What each symbol does to the elements:
§: x296->x546, x543->x239, x947->x605, x887->x61, x23->x794, x506->x212, x991->x609, x462->x592, x608->x448, x955->x32, x669->x857, x483->x320, x135->x748, x32->x135, x236->x348, x829->x407, x748->x428, x386->x887, x552->x247, x589->x964, x448->x218, x218->x915, x211->x506, x577->x590, x15->x49, x756->x577, x479->x424, x14->x419, x407->x603, x377->x589, x279->x981, x49->x608, x605->x963, x592->x160, x637->x209, x765->x462, x806->x13, x609->x528, x239->x976, x209->x483, x683->x756, x976->x683, x419->x806, x896->x568, x426->x543, x963->x777, x568->x14, x13->x22, x348->x552, x777->x991, x964->x300, x238->x955, x428->x905, x424->x637, x627->x736, x300->x256, x705->x627, x660->x947, x320->x660, x100->x774, x22->x168, x616->x386, x212->x896, x603->x316, x915->x23, x168->x75, x774->x211, x905->x829, x736->x236, x546->x377, x857->x479, x981->x296, x794->x669, x528->x100, x256->x765, x75->x426, x160->x15, x247->x616, x590->x238, x316->x705, x61->x279
&: x296->x407, x543->x528, x947->x49, x887->x748, x23->x546, x506->x424, x991->x915, x462->x552, x608->x61, x955->x14, x669->x589, x483->x592, x135->x806, x32->x419, x236->x577, x829->x75, x748->x13, x386->x135, x552->x238, x589->x705, x448->x279, x218->x981, x211->x479, x577->x212, x15->x386, x756->x506, x479->x300, x14->x320, x407->x426, x377->x316, x279->x905, x49->x887, x605->x608, x592->x247, x637->x765, x765->x348, x806->x947, x609->x23, x239->x100, x209->x462, x683->x211, x976->x774, x419->x660, x896->x209, x426->x609, x963->x448, x568->x483, x13->x605, x348->x590, x777->x218, x964->x627, x238->x568, x428->x22, x424->x256, x627->x683, x300->x736, x705->x976, x660->x15, x320->x160, x100->x669, x22->x963, x616->x32, x212->x637, x603->x543, x915->x296, x168->x777, x774->x857, x905->x168, x736->x756, x546->x603, x857->x964, x981->x829, x794->x377, x528->x794, x256->x236, x75->x991, x160->x616, x247->x955, x590->x896, x316->x239, x61->x428
~: x296->x23, x543->x316, x947->x13, x887->x608, x23->x528, x506->x577, x991->x426, x462->x483, x608->x963, x955->x616, x669->x774, x483->x14, x135->x887, x32->x386, x236->x765, x829->x296, x748->x61, x386->x49, x552->x592, x589->x857, x448->x777, x218->x991, x211->x756, x577->x348, x15->x947, x756->x236, x479->x506, x14->x32, x407->x546, x377->x669, x279->x218, x49->x605, x605->x22, x592->x320, x637->x896, x765->x209, x806->x748, x609->x543, x239->x705, x209->x568, x683->x736, x976->x627, x419->x135, x896->x238, x426->x603, x963->x168, x568->x955, x13->x428, x348->x462, x777->x75, x964->x479, x238->x247, x428->x279, x424->x212, x627->x300, x300->x424, x705->x964, x660->x806, x320->x419, x100->x976, x22->x905, x616->x15, x212->x590, x603->x377, x915->x609, x168->x829, x774->x683, x905->x981, x736->x256, x546->x794, x857->x211, x981->x915, x794->x100, x528->x239, x256->x637, x75->x407, x160->x660, x247->x160, x590->x552, x316->x589, x61->x448
@: x296->x905, x543->x991, x947->x160, x887->x32, x23->x981, x506->x857, x991->x448, x462->x236, x608->x386, x955->x896, x669->x546, x483->x765, x135->x14, x32->x568, x236->x683, x829->x22, x748->x419, x386->x955, x552->x577, x589->x603, x448->x887, x218->x61, x211->x669, x577->x211, x15->x247, x756->x774, x479->x589, x14->x209, x407->x168, x377->x407, x279->x748, x49->x616, x605->x15, x592->x348, x637->x300, x765->x736, x806->x320, x609->x218, x239->x609, x209->x256, x683->x100, x976->x528, x419->x483, x896->x424, x426->x777, x963->x49, x568->x637, x13->x660, x348->x756, x777->x608, x964->x316, x238->x212, x428->x806, x424->x964, x627->x239, x300->x705, x705->x543, x660->x592, x320->x462, x100->x23, x22->x947, x616->x238, x212->x479, x603->x75, x915->x279, x168->x605, x774->x794, x905->x13, x736->x976, x546->x829, x857->x377, x981->x428, x794->x296, x528->x915, x256->x627, x75->x963, x160->x552, x247->x590, x590->x506, x316->x426, x61->x135
^: x296->x528, x543->x589, x947->x428, x887->x963, x23->x239, x506->x348, x991->x603, x462->x14, x608->x168, x955->x15, x669->x683, x483->x32, x135->x608, x32->x49, x236->x209, x829->x23, x748->x448, x386->x605, x552->x320, x589->x211, x448->x75, x218->x426, x211->x236, x577->x462, x15->x13, x756->x765, x479->x577, x14->x386, x407->x794, x377->x774, x279->x991, x49->x22, x605->x905, x592->x419, x637->x238, x765->x568, x806->x61, x609->x316, x239->x964, x209->x955, x683->x256, x976->x300, x419->x887, x896->x247, x426->x377, x963->x829, x568->x616, x13->x279, x348->x483, x777->x407, x964->x506, x238->x160, x428->x218, x424->x590, x627->x424, x300->x212, x705->x479, x660->x748, x320->x135, x100->x627, x22->x981, x616->x947, x212->x552, x603->x669, x915->x543, x168->x296, x774->x736, x905->x915, x736->x637, x546->x100, x857->x756, x981->x609, x794->x976, x528->x705, x256->x896, x75->x546, x160->x806, x247->x660, x590->x592, x316->x857, x61->x777
%: x296->x981, x543->x426, x947->x660, x887->x386, x23->x915, x506->x211, x991->x777, x462->x765, x608->x49, x955->x238, x669->x794, x483->x209, x135->x32, x32->x955, x236->x736, x829->x905, x748->x135, x386->x616, x552->x348, x589->x377, x448->x608, x218->x448, x211->x774, x577->x756, x15->x160, x756->x683, x479->x857, x14->x568, x407->x829, x377->x546, x279->x61, x49->x15, x605->x947, x592->x462, x637->x424, x765->x256, x806->x419, x609->x991, x239->x543, x209->x637, x683->x976, x976->x239, x419->x14, x896->x212, x426->x75, x963->x605, x568->x896, x13->x806, x348->x236, x777->x963, x964->x589, x238->x590, x428->x748, x424->x479, x627->x705, x300->x964, x705->x316, x660->x320, x320->x483, x100->x528, x22->x13, x616->x247, x212->x506, x603->x407, x915->x218, x168->x22, x774->x100, x905->x428, x736->x627, x546->x296, x857->x669, x981->x279, x794->x23, x528->x609, x256->x300, x75->x168, x160->x592, x247->x552, x590->x577, x316->x603, x61->x887

The rows follow the links: the fewer symbols apart two elements are, the more alike their rows tend to be.

Each row is also shifted at random along 5 hidden directions that mean nothing.

Row, then element:
[  1   7  10   3 -10   2  11 -13   9   1  11  -4  12  -3   7   0   3  15   0   2  -2 -17   7   8  15  10  12  -4  17  -1 -12 -12   4 -13   3  21  17   8 -17  18 -17  10   0 -13  -2] | x794
[ 10 -14  -6   6 -17  17   0 -12  11  -5 -19   4 -11  -9  -8  16  -2  -6  -7   2   9  -5 -12 -16 -12   4   5   6  -9   9   8  -4  -9 -10   6  -1  15  -2   2  -6  14  -8  17  18 -21] | x212
[-11  -8   1   8 -16  16  10 -12   7   5   5 -19   0  -7  -8  17  -7  -3 -14 -12  10   3 -10 -11   0  -4  -3 -10 -12  -1   3  -7  -4 -12  -8  -4  -7  -3   3   4   6  15  30   7   6] | x424
[ 19  -8 -14  -7  10  -5  -7 -19  -8 -10  18  -5  10  11   7  -4  13  -6  -3  16  -7  13   5  -8  12   0  -6   4  -6  -1  15  11  -9  -7  -3   9  -6   0  -9  -2   8   2   6  -2  11] | x15
[ 35   5   0 -11  14 -12  -9   8  -8 -11 -11  14   0   3   7 -14   7  -1   9  12  -7   3   0  10   3  10   8   1   3  18  -1   4  -2   5  -4  -3  14   9  -4   4  -4   1  27  10  -7] | x963
[-18  -7   0   5 -12  12   6   7   9   1 -12   0  -9  -5 -15  14   0  -5 -11  -5  11  -2 -10 -11  15   7  -1  -3  -4   3   2  -8  -2   3   7   8   4   9  -9   4   6  -2  11 -14 -13] | x256
[ 23   8  13   6  -9   4   6   0   5   8  -5  -3  -1  -9   4   1 -14  10   6 -13   1 -13  -1  10 -24  -5   8  -4   5  -1 -13  -8   6  -6  -5 -12   5  -8  14   1 -10   5   0  19   0] | x528
[  9 -11  -5   3  -6  11   4  12   5  -1 -11  -4 -11  -2 -20  15   3 -13 -15  -4  13  10 -14 -15  24   6  -8  -7 -14   6   9  -3  -6   7   2   4  -5  12 -10   3  12   3  30 -17  -9] | x348
[  0   7  -2  -5  19 -16  -1  -5 -15   5  39 -16  20  15  12 -13   5   3   2   2 -11  13  16   8  12 -12 -13  -4   4 -18   1  11   5   2  -9   4 -28  -6  -1   2  -8  11 -26 -18  35] | x428
[-22   4  -5 -15  17 -15 -15   8  -7 -18 -20  28  -3   6   8 -19  14  -2  13  24 -10   0   3   8   8  17  12  11   8  22   2   7  -5   9   6   6  27  14 -12   2  -1 -12  16   5 -20] | x13
[-24  18  11  -5  17 -17  -4  37  -8   7 -12  14  -6   2   2 -18  -5   5  15  -6  -6  -3   6  21  -6  -2   0  -1  12  -1 -15   1  14  24   1 -11  -4   2   8  -1 -13  -7 -26  -9   1] | x829
[ -7  16  15   0   8  -9   7  24  -5  11   7  -6   4   1   0  -9  -6   8   4 -13  -1  -1   4  18  11  -2  -2 -13   8  -5 -16  -5  12  11  -8  -4 -11   5   1  11 -17  14  -2 -17  15] | x426
[ 33   9   3  -7  12 -12  -4   6  -7  -4   0   6   4   4   8 -13   2   4   9   5  -7   1   5  12   0   2   4   0   6   5  -5   3   3   4  -5  -3   4   2   0   3  -8   2   5   3   3] | x168
[-59  -1  -7  -9  17 -10 -12  25 -11  -6 -17  13 -11   6  -7  -8   4 -13   3   6   0  15  -5  -1   5   1  -7   2  -9  10   8  10  -2  21  -2 -11  -6   5   3  -8  10  -8  12  -2  -4] | x616
[ 22  -2  -8  -7  18 -11 -11  23 -11  -3  -8  10  -8   9  -6  -8   4 -13   3   4  -2  15  -1  -2   3  -4 -12   5  -8   0   8  12   0  22   2  -9 -14   0   5 -12  10 -12 -13  -8   2] | x135
[ 39   6  -1 -11  20 -15 -15  42  -8  -7 -37  33 -20   3  -5 -16   3  -9  15   8  -3   3  -3   9  -4   8   2  10   3  15  -2   8   3  31   9 -12  11   9   4 -10   4 -24  -9  -1 -23] | x61
[  5   2  11   4 -14  10   8  14  12   2 -23   6 -11 -12 -11   9  -5   4  -3  -8  10 -12 -11   3   8  14  11  -7   4  13 -10 -15   2   1   3   3  20  14  -8  12  -6   4  29  -4 -21] | x976
[-25 -12 -13   3  -7   7  -3 -16   6  -4   3   7  -1   4  -3   8   9  -5  -4  12   0  -3   4 -17   3   0  -3  16   2 -10  12   4  -7  -3  19  18   4  -4  -8 -10  13 -22 -43 -11 -12] | x462
[ -4  -2 -10  -9  18 -11  -8   9 -11  -7   6   3   2  12  -1  -8  12  -9  -1  12  -4  16   2  -3  23   3  -9   1  -4   2  10  11  -3  12   0   5 -10   8 -10  -1   5  -2   2 -17   6] | x386
[ 17  -6 -14  -8  13  -8 -10  12  -4  -9  -5  18  -4  12  -6  -5  17 -11   0  18  -3   7   5 -10  24   8  -7  14   2  -2  12   9  -4  18  19  18   1  10 -17  -7  11 -23 -33 -29 -12] | x419
[ 16 -11  -3   5 -19  16   9 -12  15  -5  -7   1  -3  -6 -10  16   7  -1 -13   4  10  -8  -8 -14  22  15   7   0   0   7   4 -12  -7 -10  11  22  19  13 -20  10   5   0  19 -13 -20] | x506
[-15  12  12   2  -2  -5   7   0   2   6  10  -1   9  -1   8  -7  -2  14   6  -4  -5 -13   9  14   3   3   8  -3  17  -5 -15  -8   9  -3   1   8   6   2  -4  11 -18   6 -17  -9   4] | x546
[ 66 -15 -15  -1   2   5  -7 -10  -4  -6   0  -5  -4   3  -5   7   3 -15  -8   5   3  17  -8 -18  -5  -6 -10   3 -20   3  18  10 -11  -2  -4  -9 -12  -6   6 -12  20  -2  19  13   3] | x320
[ 11  -1  -7 -12  20 -12  -9  21 -12 -10  -7   9  -4   9  -5  -9  12 -12   0  11  -2  17  -3   0  25   8  -6  -3  -6  13   8   9  -3  17  -3   0  -3  14 -10   2   5   1  27 -14  -1] | x806
[-60   0   6  12 -19  13   7 -24   9   9   7 -12   3 -10   7  10 -15  10   1 -12   2 -14   1  -1 -35 -12   5   1   1 -11  -5  -6   2 -20  -3  -9   0 -19  18  -5  -2   3 -16  27   5] | x683
[-17  10   8  -6   9  -9  -3 -15 -11  -3  11 -12  12  -2  21 -13  -8   9  10  -3  -9   4   1  19 -26  -6   9 -11  -4  13  -7   4   0 -17 -29 -25   0  -9  18   6 -13  28  55  44  22] | x218

Start here and follow the symbols in turn, left to right. Where do you end up?
Answer with the element's name.
[ 20   7   8   1 -10   1   7 -21   8  -1  10   1  12  -3  12  -2   3  16   4   5  -6 -19   9   9   4   9  15   2  18  -1 -10 -10   3 -17   5  19  22   4 -13  13 -16   5  -8  -2  -6]
§ @ § § -> x239
[-11   2  11   6 -14  10  12   6  10   5  -9  -6  -4 -10  -8  10  -5   5  -6 -11   9  -8  -9   3  10   8   7 -12   1   8  -9 -14   3  -4  -3   3  10  10  -6  14  -7  13  32  -5  -8]
& & § -> x300
[-29   7  14   7 -10   6  12   5   6  11   2 -11   1  -8  -3   6 -11   9  -2 -17   5  -8  -2   8  -3  -2   2 -12   3  -4 -13 -11   8  -4  -7  -5  -3   0   4   9 -11  14   9  -1   6]
^ @ § ~ -> x211
[  7  -5   5  12 -22  17  14 -34   9   9  23 -30  11  -9   4  17 -11   8 -11 -14   6  -5  -3  -7 -13 -10   0 -11  -7 -10  -2  -9  -2 -28 -12  -2  -8 -12   8   6  -2  22  18  17  17]
§ @ ^ -> x300
[ 28  12   7  -7  11 -12  -4  22  -5  -3 -15  15  -4   0   2 -13   2   3  11   3  -5  -3   1  15   4   9   7  -1   9  11 -10  -1   6  13   0  -3  11  10  -3   5 -10  -2   7  -3  -8]
% § ^ ~ § -> x239
[ 16 -12 -16  -6   6  -1  -4 -20  -4 -11  19  -5  10  11   1   1  18  -9  -9  18  -3  13   3 -14  28   5  -7   3  -6   0  17   8 -11  -7   2  20  -3   6 -19   3  10   2  10 -16   5]
§ @ @ ~ % -> x348
[ 14   0  -9 -11  16 -13  -9  -4  -9 -11   7   7   7  11   8 -12  13  -3   5  18  -9   7   7   2  14   6   0   5   3   6   7   9  -4   2   0   8   3   5 -11   1   0  -2   3  -5   2]
@ % & % @ -> x765
[ 60   7   7   2  -6  -1   4  -4   6   3   1   6   4  -3   7  -3  -1  11   7   0  -4 -16   8   8  -6   3   9   5  15  -4 -10  -6   5  -4   8   9  12  -1  -2   3 -11  -5 -27  -1  -7]
@ @ % & -> x748
[-14   3  -5 -12  20 -14 -10  10 -12 -11  -3   9   1   9   4 -14  10  -6   6  13  -7  12   1   6  13   7  -1   0  -2  12   4   9  -3  10  -5  -2   2   8  -6   1   0   1  21  -1   1]
^ @ @ § -> x386
[  9  -8  -1  10 -20  16   9 -13  14   4   0  -4  -2  -6  -7  16  -2   2  -9  -4   8 -11  -2 -13   1   1   1   4   2  -9   1  -9  -2  -9  12  13   5  -2  -5  -1   5  -7 -21  -8 -10]
§ ~ ^ § -> x14
[-22 -12 -11  -1  -1   5  -2 -17  -2  -5  10 -11   3   3  -2   8   6  -9 -10   5   2  13  -4 -14   8  -2  -7  -2 -13   1  14   5 -10  -8  -4   3  -8  -1  -4  -2  12   6  22   2   7]
% & @ & & -> x577
[-24  11   6  -4   1  -8  -2 -27  -1  -5  13   3  17   0  26 -14   1  18  14  10 -14 -16  14  16 -19   2  17   6  17   2 -10  -1   2 -19  -4   4  19  -6   1   5 -17   5  -6  23   3]
§ ^ & ~ ^ -> x479
[ -4  12   5  -7  20 -17  -2  18 -14   4  12  -4   6   8   5 -15   0   2   6  -3  -7  10   7  15   8  -5  -6  -8   2  -2  -6   6   8  12 -12  -9 -16   2   3   4 -10  11   2  -9  20]
@ § ~ -> x279
[-31  -6   4   9 -17  16   2  -2   9   3 -23   0 -14 -15  -6  13 -17  -1   0 -14   9  -7 -14  -5 -37  -6   5   0 -11   6  -2  -6  -2  -7  -4 -23   6 -12  22 -10   8  -3  18  36 -12]
~ & @ ~ -> x756
[-16  -2   8  11 -15  13  12  -1   7  12   5 -19  -1  -9  -8  15 -12   2 -10 -19  10   0  -8  -4  -4  -7  -4 -13  -8  -6  -4  -9   3  -8  -9  -8 -11  -4   8   4  -1  15  17   2   9]
& & ^ -> x212
